Below is a small trained network, with its code and all its weights. Each question gives an input and a target symbol and asks what happens when units are switched off, that is, made to give their printed mean instead of their output.

import numpy as np


def w(rows, s, z=0):
    codes = np.array(rows[::2]) - 128.0
    scale = np.full(codes.shape[1], s)
    scale[-1] = z or s
    return codes * scale


def norm(h):
    return h / np.sqrt((h * h).mean(-1, keepdims=True) + 1e-5)


def f(y):
    return np.maximum(y, 0)


def softmax(a):
    e = np.exp(a - a.max(-1, keepdims=True))
    return e / e.sum(-1, keepdims=True)


def log_softmax(a):
    a = a - a.max(-1, keepdims=True)
    return a - np.log(np.exp(a).sum(-1, keepdims=True))


def net(x, mask):
    ids = ['ΓΔΘΞΣΩλμ'.index(c) for c in x.split()]
    T = len(ids)
    res = E[ids] + P[:T]
    u = 0
    for l in range(2):
        r = norm(res)
        for j in range(2):
            rows = slice(2 * j, 2 * j + 2)
            q, k, v = (r @ M[l][rows].T for M in (Q, K, V))
            z = softmax(np.where(np.tri(T) > 0, q @ k.T / 2**0.5, -1e9)) @ v
            o = O[l][rows]
            res = res + np.where(mask[u + j], z, o[:, -1]) @ o[:, :-1]
        u += 2
        y = f(norm(res) @ A[l][:, :-1].T + A[l][:, -1])
        res = res + np.where(mask[u : u + 16], y, B[l][:, -1]) @ B[l][:, :-1]
        u += 16
    return log_softmax(norm(res)[-1] @ U[:, :-1].T + U[:, -1])


Q, K, V, O, A, B = {}, {}, {}, {}, {}, {}
E = w([
[123,114,79,141,130,143,178],'Γ',
[25,105,127,144,96,145,117],'Δ',
[120,100,105,145,128,165,170],'Θ',
[135,167,99,154,50,131,172],'Ξ',
[99,105,182,165,141,165,101],'Σ',
[127,94,135,121,59,93,131],'Ω',
[128,177,171,84,188,154,193],'λ',
[49,247,185,109,248,47,162],'μ',
],0.017)
P = w([
[254,143,2,97,96,184,79],'0',
[76,197,182,148,115,164,125],'1',
[85,153,148,139,103,106,134],'2',
[105,57,101,141,76,83,165],'3',
[77,92,124,136,103,85,147],'4',
[26,50,121,204,120,81,160],'5',
],0.0088)
Q[0] = w([
[149,244,117,114,126,85,220],'L0H0',
[158,104,123,2,221,131,153],'L0H0',
[186,92,90,96,142,139,137],'L0H1',
[221,156,98,154,164,161,28],'L0H1',
],0.006)
K[0] = w([
[167,180,79,254,79,144,88],'L0H0',
[126,188,52,160,194,158,62],'L0H0',
[151,93,202,159,139,147,146],'L0H1',
[115,135,122,141,71,156,109],'L0H1',
],0.0096)
V[0] = w([
[195,178,83,59,127,104,98],'L0H0',
[65,149,100,2,81,136,161],'L0H0',
[117,88,116,215,59,119,98],'L0H1',
[127,153,103,117,208,42,134],'L0H1',
],0.0087)
O[0] = w([
[106,170,104,179,45,230,176,11],'L0H0',
[119,60,190,225,105,157,164,253],'L0H0',
[87,83,5,108,135,46,121,83],'L0H1',
[158,145,217,255,94,174,37,127],'L0H1',
],0.0078,0.0035)
A[0] = w([
[118,126,254,197,102,103,112,85],'L0N0',
[137,141,88,69,103,155,113,94],'L0N1',
[197,105,187,151,49,119,141,111],'L0N2',
[236,131,71,102,142,82,214,98],'L0N3',
[157,126,123,140,231,118,153,30],'L0N4',
[99,102,49,229,129,176,155,244],'L0N5',
[194,54,85,187,103,174,75,210],'L0N6',
[229,86,118,149,109,132,175,141],'L0N7',
[107,143,155,231,91,168,140,234],'L0N8',
[144,108,56,78,116,176,119,46],'L0N9',
[121,183,111,159,53,108,80,127],'L0N10',
[116,81,193,95,80,130,55,54],'L0N11',
[54,32,105,139,6,149,143,74],'L0N12',
[150,54,42,130,202,129,161,4],'L0N13',
[234,199,129,28,77,129,151,68],'L0N14',
[214,129,135,125,242,136,199,56],'L0N15',
],0.0079,0.0026)
B[0] = w([
[88,120,190,66,133,125,87,255],'L0N0',
[131,122,137,147,146,62,69,143],'L0N1',
[81,160,142,143,139,206,110,170],'L0N2',
[82,162,80,148,168,138,103,163],'L0N3',
[78,183,132,97,224,172,213,144],'L0N4',
[63,143,204,98,115,69,130,208],'L0N5',
[108,254,191,122,83,165,105,170],'L0N6',
[70,93,138,154,160,161,102,155],'L0N7',
[85,106,171,129,203,92,176,238],'L0N8',
[126,114,195,158,170,143,37,152],'L0N9',
[61,145,108,139,226,119,127,147],'L0N10',
[110,143,79,143,158,184,164,159],'L0N11',
[155,120,191,130,165,138,175,228],'L0N12',
[130,63,125,144,148,76,88,174],'L0N13',
[204,90,110,163,123,153,175,143],'L0N14',
[101,66,200,114,152,198,162,147],'L0N15',
],0.0074,0.0082)
Q[1] = w([
[75,5,171,67,169,164,1],'L1H0',
[24,132,179,167,218,65,168],'L1H0',
[180,94,140,84,79,174,122],'L1H1',
[187,217,30,125,4,100,133],'L1H1',
],0.0074)
K[1] = w([
[31,203,93,131,171,87,94],'L1H0',
[103,127,75,144,99,152,6],'L1H0',
[2,113,69,66,128,94,93],'L1H1',
[87,64,136,80,161,92,121],'L1H1',
],0.0083)
V[1] = w([
[238,182,127,81,195,108,160],'L1H0',
[101,103,114,128,152,208,45],'L1H0',
[191,128,52,193,83,179,182],'L1H1',
[255,119,142,105,132,155,131],'L1H1',
],0.01)
O[1] = w([
[12,132,37,102,163,86,47,11],'L1H0',
[168,125,1,164,220,195,133,192],'L1H0',
[74,145,112,203,73,186,213,44],'L1H1',
[102,62,108,109,114,198,119,26],'L1H1',
],0.0099,0.012)
A[1] = w([
[79,183,156,150,176,112,174,203],'L1N0',
[101,119,145,137,117,151,104,81],'L1N1',
[90,186,63,180,102,145,154,76],'L1N2',
[120,105,64,122,103,105,107,90],'L1N3',
[128,175,107,150,112,100,128,143],'L1N4',
[125,123,75,49,131,98,104,132],'L1N5',
[129,170,148,103,79,103,166,61],'L1N6',
[200,145,123,75,102,65,88,66],'L1N7',
[146,97,167,93,123,123,149,74],'L1N8',
[119,150,145,128,126,126,8,129],'L1N9',
[39,105,113,127,99,110,137,164],'L1N10',
[159,190,151,142,90,123,137,133],'L1N11',
[143,109,157,125,120,146,144,140],'L1N12',
[118,123,149,112,139,143,95,117],'L1N13',
[142,214,177,104,161,78,127,253],'L1N14',
[104,98,103,203,142,170,126,120],'L1N15',
],0.013,0.0034)
B[1] = w([
[62,77,89,131,134,142,119,220],'L1N0',
[183,135,125,163,107,163,181,136],'L1N1',
[97,63,99,122,159,175,131,133],'L1N2',
[211,95,170,222,97,84,83,134],'L1N3',
[61,96,32,182,222,112,97,134],'L1N4',
[172,45,130,255,78,167,173,147],'L1N5',
[95,68,150,176,75,69,127,143],'L1N6',
[95,86,176,148,181,212,148,152],'L1N7',
[150,123,78,176,116,119,181,163],'L1N8',
[70,155,108,184,89,22,81,150],'L1N9',
[231,96,48,164,170,94,174,138],'L1N10',
[111,136,104,160,82,48,77,158],'L1N11',
[163,116,54,160,75,115,156,160],'L1N12',
[166,107,133,127,54,138,78,147],'L1N13',
[78,78,108,195,90,178,49,249],'L1N14',
[177,78,101,83,166,142,211,138],'L1N15',
],0.0071,0.016)
U = w([
[128,130,77,210,139,159,103,253],'Γ',
[108,76,149,59,138,75,109,193],'Δ',
[168,142,58,82,199,160,142,16],'Θ',
[42,149,41,142,61,100,174,58],'Ξ',
[80,69,2,75,136,122,57,169],'Σ',
[207,155,105,139,81,76,155,122],'Ω',
[75,134,140,47,141,215,189,98],'λ',
[69,184,157,139,146,151,50,13],'μ',
],0.0095,0.0034)

Each question gives the input, a string of symbols that net reads in full, and the target symbol t.
The units are the heads (2 rows each of Q, K, V and O) and the neurons (one row each of A and B). Each row of codes is followed by its name. A weight is (code - 128) times the scale printed after its matrix; where a second scale follows, it is the last column's (O, A, B and U).
mask holds one flag per unit, layer by layer, with each layer's heads first. A switched-off unit (its flag False) gives its mean, the last column of its rows in O or B, instead of its output. The means were averaged over made-up inputs and are rounded, as every weight is.
A unit's drop is (log p(t) with every unit on - log p(t) with that unit switched off) / (log p(t) with every unit on - log p(t) with every unit switched off).
The circuit of an input: a set's keep is (log p(t) with only the set's units on - log p(t) with every unit switched off) / (log p(t) with every unit on - log p(t) with every unit switched off). Starting from the 12 units with the biggest drops (on a tie, the unit counted first), units are removed one at a time, each time the one whose removal leaves the highest keep (on an exact tie, the one counted first), for as long as the keep stays at least 0.8.
units of the circuit, in order: the units of the circuit, biggest drop first
top k neurons: the k neurons with the biggest drops, biggest first
top k neurons in layer l: the k neurons of layer l with the biggest drops, biggest first
heads that matter: for each layer, one digit per head in row order, 1 if its drop is at least 0.15 and else 0, layers parted by /
input λ μ Δ Σ Δ Θ, target λ: top neuron -> L1N14
input Δ Ω Δ μ Θ, target μ: heads that matter -> 01 / 00
input Δ Σ λ Δ Θ Θ, target Δ: units of the circuit, in order -> L1H1; L0N5
input Σ Δ Ξ Σ, target Σ: heads that matter -> 10 / 10
input Ξ Ω Ξ Ξ, target Ξ: heads that matter -> 11 / 01
input Σ Ω Γ, target Σ: units of the circuit, in order -> L1H0; L0H0
input Ξ Ξ Δ, target Ξ: top 2 neurons -> L0N0; L0N14
input Θ Γ λ, target Θ: heads that matter -> 01 / 10
input λ Γ Δ Σ, target λ: heads that matter -> 00 / 01
input μ Σ λ Θ λ, target μ: units of the circuit, in order -> L0H1; L1H0
input Ξ μ Δ Σ Γ, target Ξ: top 2 neurons -> L0N0; L0N14
input Ξ Ω Ω μ, target Ξ: units of the circuit, in order -> L1H1; L0N0
input Ω Δ Γ Ξ λ Θ, target Ω: heads that matter -> 11 / 10
input Σ λ Δ λ λ Θ, target λ: heads that matter -> 11 / 01
input Ω Γ Σ, target Ω: top 3 neurons in layer 0 -> L0N3; L0N9; L0N6
input λ μ Ω Γ λ, target λ: heads that matter -> 01 / 01
input Ω λ Γ Γ, target Ω: top 3 neurons -> L0N9; L0N0; L0N5
input Δ Δ Ω Δ Γ, target Δ: heads that matter -> 10 / 10
input Ω Γ Ξ, target Ω: top 3 neurons -> L0N9; L0N5; L0N8
input Θ Ω Σ, target Θ: top 2 neurons -> L0N9; L0N8
input λ Γ Σ Ξ, target λ: heads that matter -> 00 / 01
input λ λ λ Δ Ω, target λ: heads that matter -> 01 / 01
